Each row comes from the steps of one path. Every step used is in the known rows, and no mark comes twice. Write the path behind each row, first mark first.
Known rows:
n -> g -> q -> r -> p: +2.01  +3.67  +0.07  -6.33  +3.67  -3.89  -0.83  +0.61  +1.75  +0.71  -0.70  -1.86  -1.73  +1.08  -2.90  +0.05  +1.23  +1.82  +0.34  +0.03  +0.96  +1.75  +0.07  +2.08  +1.35  -2.62  -1.57  +0.75  -1.96  -2.40  -0.13  -2.67  +0.61  -0.61  +0.48  -0.34  +1.90  -4.53  +1.12  +2.90  +3.90  +1.69  -0.29  +0.81  -2.76
c -> e -> p -> q -> r: -1.50  -0.56  -0.45  -0.47  -1.07  -2.89  -0.33  +1.01  -4.01  +0.69  +2.97  -1.61  +0.87  +1.61  +0.11  -2.24  +0.31  -0.22  -2.17  +1.52  -0.97  +0.57  -4.60  +0.32  +0.52  +0.52  +0.90  +2.58  +1.86  -0.21  -0.54  -2.20  +1.03  +1.06  +0.95  -2.24  +3.78  -2.11  -2.28  -0.82  +2.10  +0.42  +0.99  -0.81  +1.61
r -> q -> p -> v -> n -> g: +0.02  +2.53  +1.26  -1.27  +3.52  -2.35  -2.14  -0.83  +1.75  +2.20  +1.53  -0.07  -1.47  -0.20  -2.96  +0.29  +1.62  +0.38  +1.11  +0.22  +1.13  +2.19  +0.47  +0.81  +0.91  -3.71  -1.04  -0.87  +0.97  -1.73  +0.51  -1.83  -1.72  +1.00  +1.61  -1.43  +2.44  -1.83  +0.97  +3.19  +2.18  +0.52  -0.06  -2.85  -0.27
q -> p -> v -> e -> c -> n: -1.90  +0.61  +0.48  +1.00  +1.98  +2.14  -0.46  -1.71  -1.48  +0.40  +3.56  +2.42  +0.01  -1.32  -0.43  -0.37  +0.69  +0.09  -1.82  +0.91  +0.14  +1.47  -3.18  -1.39  -1.14  -0.89  +1.00  +1.06  +3.44  -3.35  -0.07  -0.27  -0.64  -0.12  +2.71  -1.95  +5.39  +1.24  +1.11  +0.35  +1.28  -2.32  -1.28  -2.22  -2.06
x -> e -> c -> v -> n -> g -> p -> r: +0.75  -3.05  +1.23  +1.78  +2.26  -3.57  -0.82  -0.63  +1.41  +2.46  +5.99  +0.16  +1.51  -0.32  -2.23  +1.94  +0.83  -1.11  +0.45  -0.36  +2.57  -2.96  +0.07  +1.14  +0.86  -1.92  -1.76  +0.36  -1.16  +3.11  -0.49  +0.51  +1.00  +1.66  +1.21  -4.90  +4.50  -1.37  +0.88  -3.39  -0.44  -2.20  -1.13  -0.54  -0.05
v -> e -> c -> n -> g -> p -> q -> r: -0.85  +0.56  +0.29  -2.60  +1.73  +0.05  +1.18  -0.73  +0.52  +1.66  +4.36  +0.27  +1.31  +0.06  -0.94  -0.24  +1.22  +0.40  +0.07  +0.48  +2.08  +0.74  -1.95  -0.40  +0.39  -1.04  -0.43  +1.92  +2.69  -3.94  -0.51  -1.09  +0.10  -1.31  +2.98  -4.54  +5.12  -2.45  -1.04  -3.03  +1.01  -2.07  +0.33  -1.67  +0.35
x -> n -> v -> p: -1.06  -0.46  +0.83  +2.60  +2.37  +0.80  +0.37  -2.39  +4.74  -0.16  +2.69  -0.11  +1.01  +3.24  +4.39  +2.08  -1.84  -1.50  -1.89  +2.09  +1.56  -2.80  +1.29  -0.65  +1.61  +0.01  -0.37  +2.04  +2.06  -1.67  -1.06  -1.72  -0.47  -0.58  -0.49  -2.25  +0.53  -0.14  -0.97  -1.90  -1.09  -1.03  +2.37  +1.83  +0.05
q -> r -> p -> v -> e -> c: -0.65  +1.23  -0.68  -1.78  +1.73  +1.26  -0.25  +1.51  +0.14  +0.97  +1.40  +1.54  -1.15  +0.11  -5.07  -2.30  +2.50  +4.19  -2.54  -1.82  -0.66  +4.21  -3.98  +1.07  -0.69  -2.46  +0.91  +0.10  -0.20  -4.17  +0.61  -1.34  -0.66  -0.03  +1.10  -1.65  +3.79  -0.56  +2.05  -0.45  +2.67  -2.99  -1.83  -2.43  -3.70
x -> n -> v -> e -> p: -1.92  -0.59  +0.37  +1.53  +1.13  +0.38  +0.28  -1.94  +2.80  +0.90  +3.92  +0.05  +1.60  +3.22  +4.22  +0.40  -1.41  -1.96  -3.35  +1.76  +1.87  -2.69  +0.29  -1.20  +1.53  +0.12  +0.51  +3.59  +2.28  -1.08  -0.70  -0.68  -1.35  -1.72  +0.98  -3.19  +2.04  -1.07  -3.09  -0.87  -0.32  -0.20  +3.10  +1.32  +1.34
r -> n -> v -> e -> p -> q: -1.91  -0.24  +0.62  -0.35  +0.09  -1.70  +0.66  -1.25  -0.13  +1.00  +3.26  -0.22  -2.07  +2.12  +1.41  -3.38  -1.08  -0.06  -1.89  +0.71  +0.21  -1.53  -1.05  -1.40  +1.47  -1.50  -1.05  +3.32  +0.33  -0.78  +0.78  -0.52  -0.89  -0.65  +0.69  -1.61  +2.16  -2.43  -1.84  -0.04  +0.21  +1.31  +3.20  +0.72  +0.83
q -> p -> r -> n -> g -> v: +0.58  +1.28  +0.89  -0.76  +3.89  -2.67  -1.10  +0.27  -1.65  -0.03  +2.17  +1.66  -3.51  +1.52  -0.56  -1.86  +0.17  -0.10  +0.49  -0.62  -0.32  -0.19  -1.81  +2.42  -0.15  -1.90  +0.10  +0.72  -1.07  -2.95  +0.26  -1.12  +0.66  -0.25  -1.30  +0.55  +4.57  +0.42  +1.37  +3.72  +4.12  +2.73  +0.55  -1.26  -2.02
x -> e -> p -> v -> n: -0.58  -2.44  +0.19  +0.97  -1.60  -1.87  -1.62  +0.14  -2.59  +2.24  +4.32  +0.20  +2.25  -2.17  -0.25  -1.09  +0.03  +0.57  -1.29  +0.64  +0.96  -1.13  -1.99  -0.97  -0.83  -1.22  -1.32  +1.03  +2.00  +3.87  -1.28  +1.39  -1.65  +2.25  -0.09  -1.40  +0.66  -0.32  +1.47  -0.99  +0.15  -0.53  +0.13  -1.33  +0.88
r -> x -> n -> v: +0.77  +0.24  -0.66  +3.57  +1.16  +0.84  +0.37  -1.37  +4.84  -1.32  +2.65  -1.00  -2.15  +2.48  +0.87  +1.05  -0.20  -1.35  -0.19  +0.05  +1.37  -2.19  +5.84  -1.66  +2.32  -0.75  +1.27  +0.28  -1.73  -0.47  +0.56  -0.71  -2.00  -0.45  -0.73  -1.17  -2.38  +1.76  -0.53  -0.85  -0.84  -0.15  +1.78  +1.59  +0.49
c -> v -> p -> q -> r -> x -> n -> g: -0.96  -0.07  -2.03  -0.63  +0.58  -2.02  +1.32  +0.04  +2.06  -0.16  +2.48  -1.23  -0.62  +2.62  +1.04  +1.25  -0.32  +0.03  +1.38  +2.09  +0.55  -1.03  -0.61  -0.04  +1.17  -0.63  -0.60  +2.35  +1.43  -3.40  -1.43  -2.33  +1.37  +1.37  -0.85  -4.31  +2.44  -1.23  +1.63  -1.61  -0.83  -2.50  +0.81  +0.47  -0.44
v -> n -> g -> c -> x -> e -> p -> q: +0.25  -0.14  +0.00  -4.53  +0.94  -5.86  -1.51  +0.26  -0.59  +0.59  +0.92  -0.09  +1.73  -0.95  -1.04  +0.87  -0.72  -1.78  +0.84  +0.78  +3.90  -1.86  +0.65  +0.15  +0.36  -0.53  -2.91  +0.54  +1.33  +1.50  -2.76  +1.12  -1.17  +0.68  +2.29  -2.99  +1.93  -4.64  -0.43  -0.55  +0.06  +2.14  +2.63  -2.03  +3.84
n -> v -> p -> q -> r -> x -> e -> c: -1.19  -1.93  -0.45  +1.39  +0.30  -1.11  +0.61  -0.28  +1.48  +1.65  +4.90  -0.97  -1.58  +1.22  -0.57  -0.53  -0.42  +0.44  -0.05  +1.61  +1.26  -1.49  -0.01  -0.24  +1.80  -2.13  -1.95  +1.32  -1.45  +0.78  -0.38  -2.12  +0.01  +1.35  -1.55  -3.12  +3.38  -1.71  +2.27  -3.28  -0.29  -2.37  +1.32  +0.38  -0.53
e -> p -> q -> r: -0.99  +0.11  -0.76  -2.45  -1.56  -1.86  +0.43  +3.27  -5.72  +0.95  +1.39  -0.13  +1.32  +0.33  -0.34  -3.58  +0.84  +1.37  +0.42  +0.36  +0.43  +2.28  -3.54  +1.31  -0.23  -0.37  +0.48  +2.36  +1.39  +0.09  -1.18  -0.77  -0.85  +0.29  -1.24  +0.02  +1.79  -1.24  +0.66  +1.10  +1.98  +1.06  +0.79  -3.47  +1.23
v -> e -> c -> n -> g: -1.33  -0.77  +0.44  -0.69  +1.29  +0.10  +0.91  -2.09  +1.58  +1.51  +3.79  -0.16  +2.07  -0.72  +0.66  +0.85  +0.41  -1.07  -1.98  +0.47  +2.24  -1.52  +0.04  -1.72  -0.71  -0.91  -0.24  +2.05  +2.33  -1.31  +0.15  +0.85  -0.40  -0.77  +3.51  -4.21  +3.31  -1.76  -2.17  -2.53  -0.17  -2.09  -0.35  -1.66  +1.40
r -> q -> p -> v -> e -> c -> n -> g: -0.37  +1.02  +1.62  -0.97  +3.34  -1.29  -1.76  -1.21  +1.65  +2.33  +4.52  -0.75  +0.21  -0.02  -2.59  +0.12  +2.41  +0.33  -0.50  +0.11  +1.23  +1.59  +0.75  -0.67  +0.31  -3.43  +0.22  +0.38  +2.61  -2.01  +1.07  -1.57  -1.49  +0.99  +2.97  -2.94  +3.87  -1.36  -0.32  +1.46  +1.73  -0.76  -0.82  -3.23  -0.32
e -> c -> n -> g -> q: +1.11  +1.18  +2.34  -0.72  +3.36  -1.54  +0.08  -0.92  +1.89  -0.67  +2.36  -0.54  +2.64  -0.90  -0.80  +2.54  +0.83  -0.50  -0.36  -0.11  +3.53  -0.79  +3.79  -0.75  -0.31  -1.06  +0.17  +0.36  +1.18  +0.52  +0.02  +0.38  +0.04  +0.08  +2.88  -1.55  +0.55  -1.49  -0.07  -1.34  -0.37  -0.84  -1.99  -2.10  +0.09
n -> g -> q -> r -> x: +1.95  +4.34  -0.74  -5.25  +2.66  -3.27  -0.26  -0.43  +1.83  -0.08  -0.66  -2.16  -2.83  +0.23  -1.90  +0.38  +0.86  +0.89  +1.27  +0.78  +1.45  +1.01  +2.31  +1.03  +1.65  -2.41  -1.27  +0.67  -2.58  -2.19  +0.10  -2.15  +0.48  -0.06  +0.15  -0.31  -0.02  -3.15  +1.52  +2.05  +3.33  +1.58  -0.19  +1.18  -1.69
n -> g -> q -> r: +1.32  +4.51  -0.08  -5.81  +3.08  -3.44  -0.51  -0.34  +1.36  +0.22  -1.38  -1.54  -1.18  +0.28  -1.35  +0.68  +0.40  +0.90  +0.33  +1.11  +1.68  +1.16  +0.59  +1.83  +1.36  -2.05  -1.56  +0.93  -1.36  -2.17  -0.47  -2.32  +1.04  -0.28  +0.71  +0.01  +1.21  -4.05  +1.18  +2.19  +3.21  +1.69  -0.28  +1.20  -1.84
e -> c -> n -> v -> p: -0.81  -1.00  +1.42  +2.49  +2.34  +0.33  +0.89  -1.44  +2.22  -0.59  +4.36  +0.86  +2.00  -0.04  +1.25  +2.32  -0.60  -1.11  -1.29  +1.01  +2.64  -2.11  +1.46  -1.33  -0.94  -0.22  +0.16  +0.48  +2.08  -0.35  -0.19  +0.11  +0.53  -0.01  +1.35  -3.23  +2.21  -0.20  +1.40  -3.60  -2.21  -3.17  -0.45  -1.87  +0.56
p -> v -> e -> c: -3.05  -0.86  +1.65  +0.82  +0.72  +2.11  -0.01  -2.04  +0.37  +2.10  +1.18  +2.44  +0.21  -2.13  -1.02  -1.06  +0.87  +2.86  -2.97  +0.27  +0.52  +0.96  -2.37  -2.77  -0.84  -1.82  -1.07  +2.20  +1.93  -1.88  +0.03  +1.35  -0.81  +0.52  +3.27  -1.97  +2.01  +0.48  -1.23  -1.86  -0.18  -3.64  -1.75  -1.10  -1.73
c -> n -> g -> r -> q -> p: +2.00  +3.28  -0.57  -3.50  +3.92  -2.96  -0.57  +0.02  +1.70  -0.64  +4.07  -1.34  +0.38  +0.29  -0.84  +1.67  +1.15  -1.17  +2.40  +0.43  +2.20  +0.33  +2.81  +1.28  +0.80  -1.26  +0.85  -0.97  +2.12  -3.23  -0.26  -2.08  -0.24  -0.15  +1.54  -1.88  +1.60  -1.81  +2.63  +0.15  -0.38  +0.79  +1.80  -1.20  +1.79
v -> e -> c -> x -> n -> g: -1.06  -0.78  +0.88  -0.37  +2.35  +0.64  -0.41  -3.31  +3.22  +0.90  +3.77  -1.02  +2.73  +0.75  +1.71  +0.65  +0.66  -2.11  -3.98  +0.92  +2.53  -2.17  +0.39  -1.58  +1.08  -0.25  +0.68  +2.63  +2.35  -1.68  +0.23  -0.05  -1.08  -0.51  +4.33  -5.02  +2.75  -1.86  -4.95  -3.74  -0.43  -1.21  +0.07  -0.94  +1.88
n -> v -> e -> c: -2.74  -0.99  +0.69  +0.99  +1.30  +0.13  +0.64  -2.36  +2.64  +2.02  +3.09  +1.04  -0.72  +0.93  +0.79  +0.28  -1.05  -1.14  -2.98  +1.47  +1.72  -2.32  -0.77  -1.26  +1.03  -1.14  -1.23  +2.23  -0.72  -0.24  +0.57  -0.06  +0.38  -1.57  +2.27  -4.03  +4.91  -2.55  -1.47  -1.97  -0.77  -2.26  +1.24  +1.19  +0.12
c -> v -> p -> r: -2.03  -2.76  -0.96  -0.02  +0.22  -2.49  +1.33  +0.34  -1.04  +0.93  +3.45  +0.90  -1.41  +2.16  +1.83  +0.64  -0.38  +0.87  +1.04  +1.13  -1.22  -0.89  -3.78  +0.24  -1.23  +0.23  -1.14  +2.81  +0.50  -3.16  -1.21  -0.46  +3.05  +1.28  -1.34  -4.76  +3.94  +0.05  +0.94  -1.69  -1.05  -3.45  +0.74  -0.12  -0.85
g -> r -> n -> v -> e -> p: -0.30  +1.80  +0.17  -3.05  +1.79  -1.35  +0.84  -1.40  -0.36  +0.58  +4.50  +0.36  -2.95  +0.64  +1.54  -2.74  -0.27  +0.16  +0.73  +0.91  +0.32  -0.26  -0.93  +0.08  +2.09  -0.92  -0.31  +2.43  -0.74  -2.67  +1.33  -0.45  +0.32  -0.98  +0.97  -3.18  +1.28  -1.77  +1.11  -2.65  -0.91  +0.07  +3.67  +1.39  +1.12
x -> e -> c -> v -> n -> g: +0.32  -2.26  +0.52  +2.30  +0.77  -2.78  -1.05  -1.10  +2.27  +1.64  +4.22  -0.84  +3.10  -1.26  -1.93  +2.75  -0.01  -2.28  -1.26  +0.27  +3.03  -3.68  +1.57  +0.26  +0.62  -1.61  -1.15  -0.33  -0.42  +5.36  -0.05  +1.11  +0.35  +2.25  +2.02  -4.01  +3.11  -2.07  +1.13  -3.07  -1.57  -2.16  -1.91  -0.45  +0.72
v -> p -> q -> r -> n -> g -> c: -0.46  +0.30  -0.10  -4.79  +0.75  -2.66  +0.84  +0.42  -0.97  +0.37  -0.31  -0.85  -1.30  +0.73  -0.12  -1.63  -0.30  +1.85  +1.72  +1.04  +0.12  +0.86  -2.15  +0.53  +0.27  -1.48  -2.81  +2.05  +1.25  -3.08  -1.41  -1.71  +0.80  +1.57  -1.08  -1.07  +1.66  -2.35  +1.58  -0.82  +2.06  +0.46  +1.29  -0.97  -0.71

Write each row's path:
-1.84  -1.49  +1.11  +1.19  +1.91  -1.48  -0.05  -0.56  +2.38  +2.35  +5.81  -0.42  +0.62  +4.74  +2.52  -0.56  +0.28  -0.38  -2.48  +0.01  +1.74  -1.17  +1.22  -0.17  +1.75  -1.44  +0.45  +3.88  +0.95  -1.54  -0.33  -1.12  -1.96  -0.97  +0.47  -3.81  +2.24  -0.99  -4.57  -0.41  +0.60  +0.06  +3.74  -0.49  +1.76 | x -> n -> v -> e -> p -> r -> q
+0.10  +2.72  +0.40  -5.05  +4.38  -2.81  -1.15  -1.69  +2.01  +3.00  +2.30  -0.86  -2.02  -0.78  -1.66  -0.69  +1.71  +0.80  +1.31  +1.24  +1.33  +0.96  -0.29  +0.95  +2.26  -3.69  -1.87  +1.36  +0.11  -3.32  +0.57  -2.01  -0.42  +0.14  +2.54  -2.73  +2.98  -3.14  +1.00  +0.77  +1.46  +0.15  +1.15  +0.03  +0.12 | n -> g -> r -> q -> p -> v -> e
+1.13  +3.57  -0.24  -3.16  +1.44  -0.56  +0.56  -0.33  +1.69  -0.87  +2.85  -1.43  -3.46  +2.85  +0.28  +0.53  +0.36  +1.82  +1.83  +1.10  +0.17  +2.59  +1.87  +0.03  +2.03  -0.77  +0.03  +1.33  -1.55  -4.16  -0.06  -2.99  +0.57  -0.13  -1.31  -2.46  -0.02  -1.35  +1.24  -0.87  +2.24  -0.73  +1.58  +1.79  -2.86 | g -> q -> r -> x -> n -> v -> p
-0.67  -0.58  -0.68  +1.33  -0.81  -1.96  -0.15  +0.54  -2.08  -0.10  +4.20  -2.45  +0.49  +2.62  +0.55  -1.81  +0.73  -0.69  -1.87  +1.04  -0.53  +0.04  -1.49  -0.57  +1.46  +0.37  +2.06  +2.64  +1.56  -0.41  -0.22  -2.29  -0.36  +1.20  +0.60  -2.60  +1.63  -0.49  -3.09  -1.42  +1.99  +0.46  +1.31  -0.75  +1.93 | c -> e -> p -> q -> r -> x -> n
+0.66  -4.65  -0.36  +2.97  -1.95  -1.06  +0.25  +0.12  +0.38  +1.50  +6.33  -2.61  -0.54  -0.13  -1.78  -0.14  +1.37  -0.04  +1.98  -0.16  +0.22  -2.06  +2.73  -2.16  +1.16  -1.49  -0.56  +0.72  -1.65  +4.04  +0.63  +0.41  -0.53  +3.16  -0.94  -4.03  +0.45  +0.88  +0.74  -4.04  -1.26  -2.67  -1.07  -0.48  +0.08 | r -> x -> e -> c -> v -> p -> q
+0.95  +0.58  +2.95  +1.41  +5.37  +0.92  -1.80  -3.14  +4.46  -1.27  +2.54  +0.52  +3.09  -0.03  +0.32  +1.76  +1.22  -0.90  -3.04  +0.88  +3.39  -1.76  +1.89  -1.24  +1.54  -0.29  +1.04  +0.65  +3.01  -2.03  -0.33  -0.79  -0.67  +0.21  +3.87  -2.61  +0.39  +0.34  -1.82  -3.72  -1.33  -1.07  -1.69  -0.93  -0.11 | e -> c -> x -> n -> g -> p -> v
+0.76  -3.53  +2.05  +0.56  +1.67  -4.23  -0.74  -1.09  +0.69  +2.17  +6.66  -2.17  +0.83  +0.66  -0.96  +0.55  +0.93  +0.30  -0.67  -0.25  +1.14  -2.74  +1.02  +0.00  +0.80  -2.55  -1.84  +2.33  -1.44  +3.68  +0.53  +0.06  +1.32  +3.49  +0.42  -4.03  +2.83  -1.56  -0.18  -3.13  +0.35  -1.42  -1.62  +0.16  -1.59 | x -> e -> c -> v -> p -> r -> n -> g -> q
+0.60  +0.01  +2.38  -0.97  +3.78  -2.73  -1.23  -0.38  +4.60  +1.52  +2.54  -0.55  +1.02  +3.23  +2.01  +1.62  +0.10  +0.82  +0.35  +0.33  +2.06  -2.00  +2.35  +0.67  +0.83  -1.81  -1.14  +1.76  +2.18  -2.57  -1.36  -1.39  -0.30  +0.24  -0.94  -2.08  +0.08  -1.11  -1.92  +0.42  +1.54  +1.19  +1.70  -0.20  +0.23 | x -> n -> g -> v -> p -> r -> q
-1.96  -0.12  -2.71  -1.89  -0.88  -2.38  +1.17  +0.31  -0.12  +1.03  +3.95  -0.98  +0.07  +2.50  +1.04  -0.65  +0.13  -0.82  -0.61  +1.81  +0.87  -1.12  -1.89  -0.73  +0.95  -0.43  +0.61  +4.19  +1.68  -2.71  -0.87  -0.90  +0.43  -0.14  +0.97  -5.61  +4.22  -2.18  -0.82  -0.36  +0.20  -1.53  +1.60  -0.02  +1.13 | c -> v -> e -> p -> q -> r -> x -> n -> g
+1.22  +0.25  -0.17  -3.39  +1.71  -4.33  -3.36  -0.66  +0.25  +0.96  +6.21  -1.91  +1.85  -0.77  -1.02  -0.54  +1.55  -0.35  -0.89  +1.15  +2.36  -0.74  +0.29  -0.06  +1.44  -1.03  -0.34  +0.08  +2.38  +0.11  -0.98  -0.93  -1.54  +2.37  +2.33  -4.25  +0.53  -3.12  +0.22  -3.23  -1.61  +0.73  +2.37  -1.26  +3.54 | c -> x -> e -> p -> v -> n -> g -> r -> q
+0.00  +4.08  +0.25  -5.51  +0.66  -2.07  +0.28  -0.13  -1.74  +0.03  +2.87  -0.70  -3.05  +2.18  +0.02  -2.36  +0.10  +1.87  -0.34  +0.88  -0.33  +2.91  -1.84  +0.36  +1.17  -0.97  -0.15  +2.70  -0.76  -3.62  +0.75  -2.01  +1.00  -0.80  +0.30  -2.19  +2.41  -3.58  +0.19  +0.61  +3.22  +0.99  +1.95  +1.22  -2.30 | g -> q -> r -> n -> v -> e -> p
-0.03  +1.86  +0.37  -2.98  +1.50  -0.30  +0.73  -0.01  +0.17  +0.95  +2.98  +0.81  -3.19  +2.49  -1.27  -2.56  +0.37  +1.77  +2.35  +0.81  -0.40  +1.90  -3.62  +0.77  +2.81  -0.79  -1.39  +1.30  +0.63  -5.49  -0.34  -3.42  +0.97  -1.89  +0.04  -2.44  +4.53  -2.38  +0.55  -1.43  +1.60  +0.13  +3.03  +2.04  -1.82 | g -> p -> q -> r -> n -> v -> e
+0.77  +4.56  -0.65  -3.57  +2.60  -0.86  -0.98  -1.04  +2.10  -1.78  +1.25  +0.25  -1.01  +0.59  -1.50  -1.19  +0.18  +0.25  -2.83  +0.39  +1.34  +0.04  -1.13  +1.25  +0.30  -1.05  +1.29  -0.25  +0.97  -4.88  +0.85  -1.62  +1.07  +0.02  +1.48  -2.03  +2.65  -2.45  +1.67  -1.58  +1.92  +0.75  -0.08  -0.32  -0.75 | q -> r -> n -> g -> v -> e -> c -> x
-0.62  -0.39  -0.60  -4.90  -0.92  -3.35  +0.52  +1.63  -1.59  -1.70  -0.30  +0.81  -1.52  +1.76  -1.37  +0.03  -0.74  +1.18  +2.05  +0.47  -0.67  +0.59  -1.55  -0.50  -0.52  +0.99  -1.23  +1.29  +0.99  -2.74  -1.33  +0.10  +3.16  +1.57  +0.04  -3.18  +3.17  -1.57  +2.44  -1.19  -0.26  -0.84  +1.32  +0.71  -1.45 | g -> c -> v -> p -> q -> r -> n
+0.60  +2.38  +1.15  -3.87  +3.62  -3.64  -3.26  -0.59  +1.51  +0.54  +1.33  +0.00  -1.30  +0.25  -3.46  +0.66  +1.61  -0.15  +0.82  +0.28  +1.47  +1.94  +1.15  +0.10  +0.82  -2.24  -0.73  -1.20  +1.58  -2.67  -0.21  -1.44  -1.08  +1.22  +2.82  -2.55  +2.85  -2.47  +0.45  +2.27  +1.50  +1.38  +0.96  -2.46  +0.43 | r -> q -> p -> v -> n -> g -> c -> x
-0.12  +0.71  +1.28  +0.62  +3.83  -3.14  +0.55  -0.70  +0.57  +0.58  +3.50  +1.32  -1.94  +0.13  -2.24  +2.08  +1.14  -1.02  +1.80  -0.41  +2.75  -0.03  +1.67  +0.67  +0.39  -2.17  -0.40  +1.04  -2.82  -0.38  +0.53  +0.65  +0.88  +0.40  +2.20  -5.00  +4.36  -1.05  +0.61  -0.38  +0.77  -2.49  -1.94  -3.22  -0.89 | e -> c -> v -> n -> g -> q -> p -> r -> x
-0.75  -0.31  -0.46  -2.45  +3.02  -3.80  -0.20  -0.35  -2.22  +0.28  +2.77  +1.17  -3.72  +2.19  -0.81  -1.58  +0.30  -1.17  -0.13  -0.49  -0.59  -0.36  -2.45  +1.37  -0.07  -1.49  -0.29  +2.61  -1.29  -3.44  +0.16  -0.41  +1.33  +0.06  +0.73  -2.51  +6.87  -0.41  -0.07  +2.79  +3.52  +1.37  +1.15  -0.80  -1.53 | q -> p -> r -> n -> g -> c -> v -> e
-0.20  +1.01  +1.56  -3.43  +0.90  -3.39  -0.60  -0.61  +0.14  +1.07  +1.14  -0.24  -1.07  +0.58  +0.97  -2.72  -0.92  +0.67  -0.25  +0.92  +0.79  -2.34  -1.02  -1.01  +0.38  -1.73  -1.91  +2.66  +1.90  -1.19  +0.00  +0.15  +0.02  -0.41  +0.35  -0.72  +1.27  -3.28  -0.90  +1.69  +1.90  +3.21  +1.75  +0.42  +0.49 | r -> n -> g -> v -> e -> p -> q
-1.03  -1.08  +0.60  -2.94  +1.23  -3.48  -0.16  -0.26  +1.52  +0.58  +0.98  -0.69  +3.00  +2.53  +1.96  +1.09  -0.68  -1.57  -1.12  +1.25  +2.82  -2.83  +1.29  -1.15  +1.24  +0.01  -0.92  +4.20  +2.96  -0.32  -2.19  +0.40  -0.41  -0.38  +2.28  -3.20  +2.30  -2.56  -3.26  +0.59  +0.30  +1.29  +2.04  +0.49  +1.63 | x -> n -> g -> c -> v -> e -> p -> q
-1.26  +1.39  -1.75  -0.37  -0.49  +0.25  +1.20  +1.61  +0.73  +0.22  +2.32  -0.56  -1.76  +3.01  -2.02  -1.90  +0.79  +1.67  +0.31  -0.49  +1.09  +2.13  +1.19  +0.39  +2.71  -1.43  +0.63  +1.33  -0.92  -2.96  -0.67  -2.42  -1.96  -0.39  -0.20  -1.28  +1.83  -1.11  -0.92  -1.12  +0.82  -0.60  +2.62  -0.28  +0.15 | p -> q -> r -> x -> n -> v -> e
-0.65  +1.90  -0.29  -0.75  +3.65  +0.88  -0.18  -2.30  -0.03  +0.55  +4.40  +1.51  -2.15  -2.06  -1.10  -0.50  +1.38  +0.02  +0.15  +1.18  +1.05  +0.94  -0.93  -1.22  +0.29  -2.22  +0.49  +1.12  +1.51  -4.24  +0.42  -0.65  -0.89  -0.13  +2.82  -2.81  +4.29  +0.83  +2.59  -0.33  +1.24  -2.15  -0.63  -1.64  -1.38 | q -> p -> v -> e -> c -> n -> g -> r -> x
-0.95  -2.20  +1.15  -2.20  +0.80  -5.63  -0.88  +0.11  -2.34  -0.64  +2.07  +0.38  -2.11  +2.47  -0.09  -1.38  -0.87  -0.69  -2.12  +0.17  -0.47  -2.15  -1.16  -1.10  -0.30  +0.58  -0.76  +2.86  -0.72  -0.02  -0.41  +0.67  +2.25  +0.73  +1.26  -2.67  +3.45  -1.42  -2.08  -0.03  +1.84  +1.89  +2.70  +1.12  +0.86 | g -> c -> e -> p -> r -> n -> v
+0.95  +0.69  +1.89  -0.42  +4.87  -0.85  -0.21  -0.18  +2.60  -0.19  +3.00  +0.99  +1.83  -1.67  -2.97  +1.22  +1.97  +1.59  -0.69  -1.20  +3.09  +0.03  +2.29  -0.38  -0.39  -2.28  +0.31  -0.22  +1.30  -1.27  +0.10  +0.36  -0.83  +0.19  +3.23  -1.69  +0.99  -0.43  +2.10  -2.19  -1.26  -2.43  -1.96  -2.91  -0.53 | e -> c -> n -> g -> r -> p -> v
-0.45  -0.64  -0.60  -2.60  +0.78  -2.40  +0.65  -0.28  +0.79  +0.26  +1.64  -2.15  -0.99  +2.10  +0.54  -0.12  -0.02  +0.68  +1.10  +1.70  +0.18  -0.10  -0.67  -0.53  +1.30  -0.75  -1.66  +2.52  +1.47  -3.18  -1.66  -2.60  +0.57  +1.76  -0.48  -3.10  +1.75  -1.60  -0.58  -2.24  +2.09  -0.46  +1.70  +0.03  +0.13 | v -> p -> q -> r -> x -> n -> g -> c -> e
-0.81  +0.11  -0.61  -5.35  +0.17  -2.52  -1.23  +1.09  -0.83  -2.01  +2.01  +0.34  +1.35  +3.30  +0.29  -0.64  -0.37  -0.76  -2.10  +0.84  +1.96  -0.06  -0.12  -0.89  +1.05  +2.22  +0.89  +2.31  +2.58  -3.15  -2.38  -0.49  +0.00  -0.60  +2.32  -3.72  +3.42  -2.69  -2.34  -1.85  -0.14  +1.51  +4.25  +0.32  +1.93 | g -> c -> x -> n -> v -> e -> p -> q -> r
